Here is a tiny trained network, its code and every weight. The questions are about switching its units off for an input and a class, where a switched-off unit gives its printed mean instead of its output.

import numpy as np


def w(rows, s, z=0):
    codes = np.array(rows[::2]) - 128.0
    scale = np.full(codes.shape[1], s)
    scale[-1] = z or s
    return codes * scale


def norm(h):
    return h / np.sqrt((h * h).mean(-1, keepdims=True) + 1e-5)


def f(y):
    return np.maximum(y, 0)


def log_softmax(a):
    a = a - a.max(-1, keepdims=True)
    return a - np.log(np.exp(a).sum(-1, keepdims=True))


def net(x, mask):
    res = np.array(x, float).reshape(1, 2) / 4 @ E
    u = 0
    for l in range(4):
        y = f(norm(res) @ A[l][:, :-1].T + A[l][:, -1])
        res = res + np.where(mask[u : u + 4], y, B[l][:, -1]) @ B[l][:, :-1]
        u += 4
    return log_softmax(norm(res)[-1] @ U[:, :-1].T + U[:, -1])


A, B = {}, {}
E = w([
[147,145,56,167,198,33,25,101],'x0',
[7,141,176,175,76,67,170,110],'x1',
],0.0019)
A[0] = w([
[222,68,107,38,172,206,139,194,254],'0.n1',
[5,161,126,205,80,46,114,117,155],'0.n2',
[73,132,184,55,58,187,216,87,67],'0.n3',
[12,147,174,155,34,106,176,222,55],'0.n4',
],0.0019,0.0017)
B[0] = w([
[47,188,252,108,155,52,217,72,253],'0.n1',
[239,49,58,76,235,157,169,95,218],'0.n2',
[125,124,88,185,59,98,48,201,196],'0.n3',
[147,68,109,76,242,138,197,10,198],'0.n4',
],0.0023,0.0032)
A[1] = w([
[50,204,234,106,80,48,147,155,77],'1.n1',
[149,144,108,129,101,135,130,122,77],'1.n2',
[159,129,72,154,229,38,111,129,217],'1.n3',
[2,114,145,211,159,59,147,91,1],'1.n4',
],0.0021,0.00074)
B[1] = w([
[125,154,38,169,136,171,3,131,183],'1.n1',
[126,128,120,129,146,131,156,155,128],'1.n2',
[84,125,139,126,67,184,153,129,253],'1.n3',
[123,197,125,86,139,135,161,34,174],'1.n4',
],0.0032,0.003)
A[2] = w([
[171,141,165,100,127,179,170,158,177],'2.n1',
[122,134,83,196,128,31,89,129,2],'2.n2',
[139,99,166,100,21,158,161,227,28],'2.n3',
[162,1,41,120,126,207,179,104,69],'2.n4',
],0.003,0.00084)
B[2] = w([
[88,49,32,196,143,64,118,127,239],'2.n1',
[93,157,205,178,86,55,170,229,194],'2.n2',
[69,47,124,255,104,90,102,172,212],'2.n3',
[194,200,140,144,149,183,2,205,251],'2.n4',
],0.0029,0.0018)
A[3] = w([
[160,60,150,81,191,107,186,51,207],'3.n1',
[77,123,118,127,107,99,121,77,101],'3.n2',
[67,223,156,125,105,82,70,81,30],'3.n3',
[149,131,104,154,165,2,95,121,254],'3.n4',
],0.004,0.00064)
B[3] = w([
[85,214,129,75,144,128,196,20,253],'3.n1',
[222,141,169,69,192,184,108,166,185],'3.n2',
[196,83,69,161,153,165,37,173,219],'3.n3',
[21,65,201,157,30,192,253,150,251],'3.n4',
],0.0028,0.0032)
U = w([
[62,57,152,200,67,157,155,203,194],'0',
[101,167,140,70,161,146,221,39,211],'1',
[205,148,83,122,172,177,2,148,197],'2',
[175,137,117,94,106,65,101,155,16],'3',
[152,135,118,97,121,64,98,145,31],'4',
[158,147,104,94,109,51,108,156,27],'5',
[182,147,124,100,87,74,99,149,5],'6',
],0.0087,0.0032)

Each question gives the input, the list of numbers given to net, and the class t.
The units are the neurons (one row each of A and B). Each row of codes is followed by its name. A weight is (code - 128) times the scale printed after its matrix; where a second scale follows, it is the last column's (A, B and U).
mask holds one flag per neuron, layer by layer. A switched-off neuron (its flag False) gives its mean, the last column of its row in B, instead of its output. The means were averaged over made-up inputs and are rounded, as every weight is.
A unit's drop is (log p(t) with every unit on - log p(t) with that unit switched off) / (log p(t) with every unit on - log p(t) with every unit switched off).
The circuit of an input: a set's keep is (log p(t) with only the set's units on - log p(t) with every unit switched off) / (log p(t) with every unit on - log p(t) with every unit switched off). Starting from the 12 units with the biggest drops (on a tie, the unit counted first), units are removed one at a time, each time the one whose removal leaves the highest keep (on an exact tie, the one counted first), for as long as the keep stays at least 0.8.
circuit, biggest first: the units of the circuit, biggest drop first
k most important neurons: the k neurons with the biggest drops, biggest first
k most important neurons of layer l: the k neurons of layer l with the biggest drops, biggest first
drop of u: that unit's drop, to one decimal
input [6,8], class 1: circuit, biggest first -> (0.n2; 1.n4)
input [6,4], class 0: 4 most important neurons -> (0.n1; 3.n4; 2.n2; 0.n4)
input [-1,-8], class 1: circuit, biggest first -> (0.n1)
input [-3,2], class 2: 3 most important neurons of layer 0 -> (0.n1; 0.n4; 0.n3)
input [0,1], class 2: circuit, biggest first -> (2.n4; 0.n1)
input [4,2], class 0: 4 most important neurons -> (0.n1; 3.n4; 2.n2; 0.n4)
input [2,2], class 2: 3 most important neurons -> (0.n1; 2.n4; 0.n2)
input [8,-7], class 0: 2 most important neurons -> (3.n4; 0.n2)
input [6,-8], class 1: 4 most important neurons -> (0.n1; 2.n4; 0.n3; 1.n1)
input [-1,0], class 2: 2 most important neurons of layer 1 -> (1.n4; 1.n1)
input [1,3], class 2: circuit, biggest first -> (0.n1; 2.n4; 0.n2)
input [7,-7], class 0: 4 most important neurons -> (3.n4; 0.n2; 0.n4; 3.n1)
input [-5,6], class 1: 4 most important neurons -> (0.n4; 1.n4; 1.n3; 3.n4)
input [7,1], class 0: circuit, biggest first -> (3.n4)
input [2,-4], class 1: 2 most important neurons -> (0.n1; 0.n3)
input [-3,0], class 2: 3 most important neurons -> (1.n1; 0.n3; 0.n2)
input [8,7], class 0: 4 most important neurons -> (3.n4; 2.n2; 0.n4; 0.n1)
input [-5,7], class 1: 3 most important neurons -> (0.n4; 1.n4; 1.n3)
input [1,0], class 2: 3 most important neurons -> (2.n4; 0.n1; 3.n4)
input [-2,1], class 2: 3 most important neurons -> (2.n4; 0.n1; 0.n4)
input [-4,8], class 1: most important neuron of layer 0 -> (0.n4)
input [-3,-7], class 1: drop of 0.n1 -> 5.0
input [-1,2], class 2: drop of 0.n1 -> 0.8
input [1,2], class 2: drop of 0.n2 -> 0.3
